The symbols move the objects like this.
Tar fo Bug
Tar ro Sol
Geb fo Tar
Geb ro Nom
Lig fo Kom
Lig ro Nal
Ras fo Vef
Ras ro Ruz
Lod fo Sur
Lod ro Goz
Nof fo Biz
Nof ro Vef
Miz fo Mot
Miz ro Nem
Kot fo Paz
Kot ro Raf
Ter fo Ter
Ter ro Ras
Vef fo Ter
Vef ro Per
Zep fo Sas
Zep ro Lod
Kor fo Tar
Kor ro Biz
Sol fo Vad
Sol ro Kor
Kes fo Kif
Kes ro Fod
Nem fo Raf
Nem ro Miz
Sug fo Sur
Sug ro Dut
Dat fo Nom
Dat ro Pev
Kob fo Vef
Kob ro Giv
Sas fo Ziz
Sas ro Sur
Per fo Tid
Per ro Zum
Kuz fo Sof
Kuz ro Fod
Tus fo Kor
Tus ro Kob
Kif fo Mul
Kif ro Mon
Mot fo Nem
Mot ro Mon
Fis fo Sol
Fis ro Buk
Dut fo Nom
Dut ro Mul
Fod fo Nom
Fod ro Sof
Pev fo Fod
Pev ro Kuz
Mon fo Miz
Mon ro Sol
Goz fo Taz
Goz ro Noz
Sof fo Pev
Sof ro Vad
Ris fo Nal
Ris ro Geb
Gez fo Mub
Gez ro Tid
Fif fo Gez
Fif ro Dad
Mul fo Reg
Mul ro Paz
Raf fo Giv
Raf ro Mot
Zif fo Ruz
Zif ro Nur
Taz fo Lod
Taz ro Lig
Gaf fo Zif
Gaf ro Fuz
Giv fo Paz
Giv ro Nem
Dad fo Buk
Dad ro Tid
Ziz fo Sug
Ziz ro Zep
Sev fo Kug
Sev ro Ras
Nal fo Noz
Nal ro Fab
Fuz fo Nur
Fuz ro Ter
Ruz fo Kom
Ruz ro Noz
Nom fo Sug
Nom ro Nal
Bug fo Kuz
Bug ro Kes
Biz fo Tus
Biz ro Kor
Noz fo Ris
Noz ro Ris
Fab fo Ris
Fab ro Sug
Kug fo Gaf
Kug ro Fif
Tid fo Fif
Tid ro Nof
Mub fo Kug
Mub ro Fif
Buk fo Kob
Buk ro Mon
Paz fo Fod
Paz ro Giv
Zum fo Nof
Zum ro Per
Vad fo Dad
Vad ro Dad
Reg fo Dut
Reg ro Kes
Sur fo Zep
Sur ro Taz
Kom fo Ras
Kom ro Zif
Nur fo Gaf
Nur ro Kug

In the rows, 66 stands for zero.

The rows follow the links: the fewer symbols apart two objects are, the more alike their rows tend to be.

Here are some objects, each with a row of numbers. One shown again gets a slightly different row.
Tar	[  54   64   54   83   78   79   46   65   67   63   58   70   81   75   64   64   70   75   89   38   62   53   71   42   72   62   58   93   61   95   73   60   84   73   64   61   26   60  103   80   72   58   72   25   74   21   40   33   66   73   48   35   77   48   85  111   47   91  106   63   78   79   35   39   50   63   39  101]
Fuz	[  68   63   64   81   34   46   73   85   52   79   64   68   20   59   65   77   74   77   94   43   52  102   37  110   72   48  100   65   55   45  109   46   66   54   67   63   78   40   17   64   24   67   70   55   77   53   57   91   49   63   78   50   41  104   44   65   83   64   75   64   62   47   72   70   74   86   71   52]
Sof	[  73   51  109   88   47   98   68   59   77   56   85   49   75   30   35   52   52   70   43   47   20   77   59   64   86   66   71   70   42  100   64   44   64   80   47   74   78   80  103   64   62   59   78   55   76   51   74   33   73   80  107   49   66  109   70   64   64   80   94   98   85   92   45   60   85   64   81   64]
Dat	[  79   46  113   89   61   82   75   72   93   53   88   49   82   37   38   54   83   73   41   55   22   69   62   78   87   69   75   90   33  115   57   53   43   66   47   69   77   82  103   67   67   58   62   59   64   52   82   41   77   87  105   63   63  107   70   56   73   74   75   94   68   92   39   74   65   62   74   47]
Goz	[  69   56   48   74  101   29   51   82   55   65   60   83   58   75   89   69   77   81   72   97   84   39  106   89   49   68   54   87   70   81   39   64   33   57   73   76   48   70   72   83  107   66   61   98   82   85   62   79   71   85   40   80   67   28   67   57   99   80   19   32   72   50   63   88   36   52   59   53]
Paz	[  72   59   98   47   49   97   60   34   84   91   83   58  110   82   57   64   86   69   37   73   57   91   50   64   70   72   69   62   39   66   51   77   67   85   18   51  107   73   48   66   67   82   50   68   50   60  104   72   88   53   90   92   69   92   76   57   36   28   85  100   52   74   78   72   86   63   80   58]
Zep	[  73   30   66   70   70   47   58   61   60   78   69   90   67   87   87   68   25   89   66   94   87   70   94   67   66   54   48   53   85   61   41   42   39   87   77   90   50   75   51   76  111   86   76  116   96   85   58   87   86   66   62   82   82   50   79   36   97  100   43   50   81   61   59   86   64   49   62   69]
Mon	[  42   88   54   45   57   96   37   21   40   92   63   73   89   82   68   67   51   72   75   79   67   73   74   53   57   77   40   57   61   66   58   71  105   89   33   46   73   62   72   77   77   67   59   41   62   72   81   48   82   56   36   69   76   37   71  103   16   28   88   73   76   60   84   40   86   58   79   98]
Fis	[  45   85   38   67   65   87   43   47   38   68   52   70   71   70   69   67   36   71   89   58   74   57   80   37   61   70   44   62   80   73   71   62  108   82   69   61   38   59   92   73   77   56   79   34   77   57   44   36   68   62   33   38   79   30   80  112   37   75   95   56   89   66   61   29   72   60   61  116]
Nem	[  54   86   62   31   58   92   45   23   50   96   67   70   97   91   71   73   75   69   64   87   78   77   66   68   51   82   51   56   52   58   56   82   94   81   26   42   92   64   44   73   75   75   53   59   51   83   97   69   82   53   45   90   70   47   65   86   20   13   70   78   55   51  100   53   84   57   87   76]
Kor	[  56   65   37   66   71   72   50   64   65   71   49   78   83   93   79   71   58   69   96   48   84   58   68   26   66   54   54   70   84   64   74   72   86   78   77   65   23   53   70   72   73   63   75   35   67   27   33   50   64   60   43   44   80   42   91  107   51   97  104   55   72   75   38   40   48   66   30  112]
Per	[  79   73   55   39   77   64  105   76   98   46   59   55   79   82   72   66   68   30   48   58  103   57   47   16   62   65   67   38  100   18   64  104   68   58  106   81   68   72   53   36   49   72   64   77   36   68   59   87   51   45   75   80   81   63   83   38   75   76   68   64   40   79   69   75   66   80   46   66]

Each walk starts at a row. The symbols on each line, taken left to right, move it on to the next object.
Each answer is a row, close to the row of the object it stands for.
new walk
[  44   75   44   73   67   84   40   49   42   66   53   70   75   74   69   67   43   72   87   56   71   56   77   35   66   65   45   68   76   78   71   60  103   82   67   62   35   57   93   77   74   56   77   30   80   45   43   34   70   64   39   36   81   36   82  112   40   82   98   60   87   70   55   33   61   62   54  114]
fo fo fo fo fo fo ro	[  77   66   56   71   57   36   81   98   75   78   58   70   38   77   76   78  105   61   90   40   71   86   37   93   65   52  103   73   62   39  102   75   56   39   72   61   73   41   13   58   27   70   53   54   60   45   57  101   45   62   73   59   40   95   53   66   86   65   73   59   44   52   66   78   53   85   51   48]
ro ro ro ro ro fo	[  80   33   81   74   90   48   62   74   83   61   76   78   81   73   74   61   62   82   54   98   62   53   92   81   71   64   50   81   63   96   30   53   16   74   67   77   52   89   80   78  111   78   62  118   77   81   72   69   83   80   72   94   73   63   71   37   95   88   30   57   71   70   48   97   53   47   59   38]
new walk
[  58   72   38   44   66   79   61   51   76   81   54   74   95  111   80   73   63   55   84   52  104   77   53   16   61   55   58   54   86   34   74   90   97   77   73   63   49   51   38   60   63   77   62   42   51   38   47   74   71   41   49   65   78   47   93   90   36   68  104   64   56   72   61   47   64   71   37  104]
fo ro fo ro fo ro ro	[  64   62   34   63   72   68   58   65   70   66   48   70   86   99   82   71   57   64   91   45   97   56   60   18   65   52   58   61   93   50   76   79   86   76   84   67   25   52   61   64   68   71   70   39   62   25   32   61   63   54   49   49   82   46   94   98   52   99   97   53   66   77   43   44   48   68   27  110]
fo fo fo fo fo fo fo	[  74   45  115   87   51   92   73   63   86   55   85   53   76   36   38   54   64   72   44   47   21   78   53   71   88   63   75   79   37  104   65   47   53   77   47   71   79   80   96   61   60   66   70   59   71   47   76   40   72   80  109   57   63  114   69   60   68   77   90   99   75   91   43   67   79   66   77   55]
new walk
[  59   63   32   62   72   70   54   63   70   74   49   76   85  103   80   75   60   66   94   45   93   63   62   20   63   49   60   63   90   51   74   78   89   79   78   65   28   52   57   68   71   71   69   40   69   24   36   59   65   54   47   48   81   43   93  100   50   94  104   54   67   73   41   43   47   65   27  112]
fo ro fo ro fo fo	[  80   55   60   67   46   47   86   90   79   83   64   66   46   84   75   78   88   66   88   42   71   96   28   83   71   45  102   64   65   30  105   69   57   55   74   64   70   44    2   55   30   80   60   61   59   34   55  103   52   52   85   62   48   98   59   59   78   71   81   64   48   57   63   75   61   85   49   55]
fo ro ro fo	[  71   71   52   83   67   31   68  104   64   77   61   70   30   62   74   76  114   74   97   52   55   76   52  117   64   60  100   90   43   66   97   64   48   34   63   52   65   44   35   71   39   58   54   53   64   51   61   89   45   75   61   58   36   79   43   78   83   58   54   50   50   43   66   80   44   76   63   38]
new walk
[  61   77   60   85  102   62   55   90   78   47   64   61   80   53   62   61  115   66   70   62   47   32   80   74   64   76   67  111   41  120   56   76   50   45   55   54   43   71  118   80   77   49   49   42   53   44   65   34   59   96   52   53   60   47   63   97   65   64   57   60   63   72   41   62   31   58   54   58]
ro ro ro ro ro fo	[  80   55   96   87   92   72   68   85   93   52   83   57   88   48   50   53  105   68   47   65   28   50   75   84   77   73   73  104   31  123   45   68   32   57   45   64   67   86  107   72   79   62   51   68   57   57   81   44   72   96   88   75   59   86   67   63   76   65   58   76   61   88   38   84   51   60   68   34]
fo fo ro fo	[  73   37   59   71   80   37   53   66   55   76   67   90   63   86   87   71   37   88   67   99   89   60  101   75   59   60   50   64   82   67   42   51   35   78   76   87   49   74   54   80  114   80   70  117   93   86   56   87   88   68   54   81   78   40   76   41   99   95   33   45   81   55   64   90   56   51   56   64]
new walk
[  47   87   67   72   62   95   63   49   41   42   61   56   56   31   48   54   18   55   62   60   50   53   79   40   72   71   42   52   83   78   68   48  103   77   84   71   55   73  121   63   62   44   87   43   78   82   51   21   63   70   58   38   77   51   64   84   50   77   83   69   95   82   64   35   88   67   83   95]
fo fo fo fo ro fo ro	[  77   70   44   43   74   62   94   77   94   50   57   57   79   89   73   70   65   31   59   55  108   55   46    7   63   59   65   41  109   19   69  102   79   61  107   82   50   66   54   39   53   74   70   67   40   53   49   83   53   43   71   69   78   60   80   53   71   86   77   59   49   79   60   64   61   78   36   85]
ro ro fo fo ro fo	[  42   90   41   57   63   91   47   37   39   67   51   67   72   67   68   68   31   63   78   61   82   55   77   31   57   71   40   53   84   58   67   68  116   82   75   59   48   60   90   73   70   56   79   37   73   71   53   41   68   57   33   48   82   28   78  102   30   61   92   59   86   63   81   28   76   62   68  111]
new walk
[  69   30   65   71   74   44   55   62   62   72   65   87   66   86   86   67   30   90   65   99   85   67  100   77   64   56   46   60   80   65   41   46   31   85   76   84   50   75   53   74  110   85   75  119   94   89   58   86   84   66   60   84   80   46   76   37   97   99   38   45   80   62   60   87   63   49   60   64]
ro fo fo fo ro ro fo ro	[  70   70   52   82  104   29   58  102   67   64   59   78   48   67   77   72  111   74   84   77   70   44   82  113   58   75   75  106   49   92   65   70   32   35   68   57   51   64   71   82   81   61   52   74   66   70   64   73   57   85   39   71   52   39   54   73   89   62   28   39   55   49   64   84   29   62   60   36]
ro ro fo ro fo fo ro	[  78   41  110   77   51   95   68   56   93   72   88   54   94   55   48   55   68   75   44   49   22   88   52   64   87   61   71   73   34   97   59   54   54   85   34   66   82   76   77   64   65   74   61   65   67   44   84   48   84   73  114   66   67  119   73   62   56   68   97  102   69   89   41   71   82   69   71   55]
new walk
[  50   97   61   64   62   84   71   50   39   34   58   52   44   31   53   57   21   45   54   70   69   42   77   35   60   78   46   41   96   55   65   62  108   68  100   79   70   73  112   55   58   42   89   52   68   98   57   40   59   61   55   44   77   45   62   68   58   72   65   64   88   76   87   42   86   68   87   92]
ro ro ro fo ro fo	[  81   64   51   47   66   53   98   85   99   67   61   62   73   99   78   74   82   41   71   45  102   76   36   35   64   52   81   46   95   15   83   97   64   57   94   74   64   53   21   41   40   79   62   63   43   45   50   98   51   45   76   73   66   77   80   50   71   75   84   64   40   70   62   76   59   84   34   70]
fo fo ro fo ro ro	[  80   69   54   40   79   66  103   78  104   50   59   58   82   87   70   67   68   28   47   59  105   54   50   13   61   62   67   39  104   20   62  105   69   59  102   82   69   72   52   37   53   74   61   75   37   65   55   88   56   48   77   81   74   64   83   40   73   79   69   64   45   82   65   72   63   81   43   71]
